Here is a tiny trained network, its code and every weight. The questions are about switching its units off for an input and a class, where a switched-off unit gives its printed mean instead of its output.

import numpy as np


def w(rows, s, z=0):
    codes = np.array(rows[::2]) - 128.0
    scale = np.full(codes.shape[1], s)
    scale[-1] = z or s
    return codes * scale


def f(y):
    return np.maximum(y, 0)


def log_softmax(a):
    a = a - a.max(-1, keepdims=True)
    return a - np.log(np.exp(a).sum(-1, keepdims=True))


def net(x, mask):
    res = np.array(x, float).reshape(1, 6) / 4 @ E
    y = f(res @ A[0][:, :-1].T + A[0][:, -1])
    res = res + np.where(mask, y, B[0][:, -1]) @ B[0][:, :-1]
    return log_softmax(res[-1] @ U[:, :-1].T + U[:, -1])


A, B = {}, {}
E = w([
[137,135,113,129],'x0',
[254,159,201,127],'x1',
[137,178,87,65],'x2',
[132,124,118,140],'x3',
[114,121,151,115],'x4',
[123,127,137,123],'x5',
],0.0089)
A[0] = w([
[120,176,150,110,247],'neuron 0',
[113,76,155,142,62],'neuron 1',
[116,123,157,180,159],'neuron 2',
[136,111,149,84,28],'neuron 3',
[106,170,147,134,2],'neuron 4',
[130,101,144,182,76],'neuron 5',
[129,176,112,88,100],'neuron 6',
[99,43,86,92,98],'neuron 7',
[249,81,185,80,55],'neuron 8',
[184,130,123,137,117],'neuron 9',
],0.017,0.0062)
B[0] = w([
[227,87,111,138,210],'neuron 0',
[191,169,161,109,149],'neuron 1',
[192,109,45,11,178],'neuron 2',
[190,97,132,85,131],'neuron 3',
[74,134,97,189,128],'neuron 4',
[173,86,113,2,157],'neuron 5',
[180,47,113,67,166],'neuron 6',
[111,220,207,145,201],'neuron 7',
[61,182,174,168,255],'neuron 8',
[99,119,182,86,182],'neuron 9',
],0.0097,0.0094)
U = w([
[150,46,148,139,235],'0',
[188,17,128,32,155],'1',
[139,63,148,156,167],'2',
[7,199,212,198,3],'3',
[147,3,148,102,118],'4',
],0.0059,0.0057)

Each question gives the input, the list of numbers given to net, and the class t.
The units are the neurons (one row each of A and B). Each row of codes is followed by its name. A weight is (code - 128) times the scale printed after its matrix; where a second scale follows, it is the last column's (A, B and U).
mask holds one flag per neuron, in row order. A switched-off neuron (its flag False) gives its mean, the last column of its row in B, instead of its output. The means were averaged over made-up inputs and are rounded, as every weight is.
A unit's drop is (log p(t) with every unit on - log p(t) with that unit switched off) / (log p(t) with every unit on - log p(t) with every unit switched off).
The circuit of an input: a set's keep is (log p(t) with only the set's units on - log p(t) with every unit switched off) / (log p(t) with every unit on - log p(t) with every unit switched off). Starting from all 10 units, units are removed one at a time, each time the one whose removal leaves the highest keep (on an exact tie, the one counted first), for as long as the keep stays at least 0.8.
units of the circuit, in order: the units of the circuit, biggest drop first
unit that matters most: the unit with the biggest drop
top k neurons: the k neurons with the biggest drops, biggest first
drop when u is switched off: that unit's drop, to one decimal
input [6,-3,-8,4,6,7], class 1: top 4 neurons : [neuron 2; neuron 5; neuron 8; neuron 1]
input [-1,-4,-6,4,5,0], class 1: units of the circuit, in order : [neuron 2; neuron 8]
input [-2,-8,-1,5,-6,6], class 3: unit that matters most : neuron 7
input [7,-8,-2,8,-3,1], class 3: top 2 neurons : [neuron 7; neuron 0]
input [7,-6,-8,-4,1,3], class 1: top 4 neurons : [neuron 2; neuron 8; neuron 5; neuron 1]
input [-1,-8,-3,-3,5,-5], class 3: top 3 neurons : [neuron 7; neuron 0; neuron 6]
input [-2,7,5,1,3,-5], class 3: top 3 neurons : [neuron 8; neuron 2; neuron 5]
input [-6,-8,4,2,4,-6], class 3: top 2 neurons : [neuron 7; neuron 2]
input [-5,7,-6,1,-5,-3], class 3: top 2 neurons : [neuron 8; neuron 6]
input [2,8,6,2,-2,7], class 3: drop when neuron 5 is switched off : 0.1
input [4,-3,-8,-4,0,0], class 1: drop when neuron 7 is switched off : 0.0
input [2,8,-2,-2,-7,4], class 3: drop when neuron 8 is switched off : 1.2
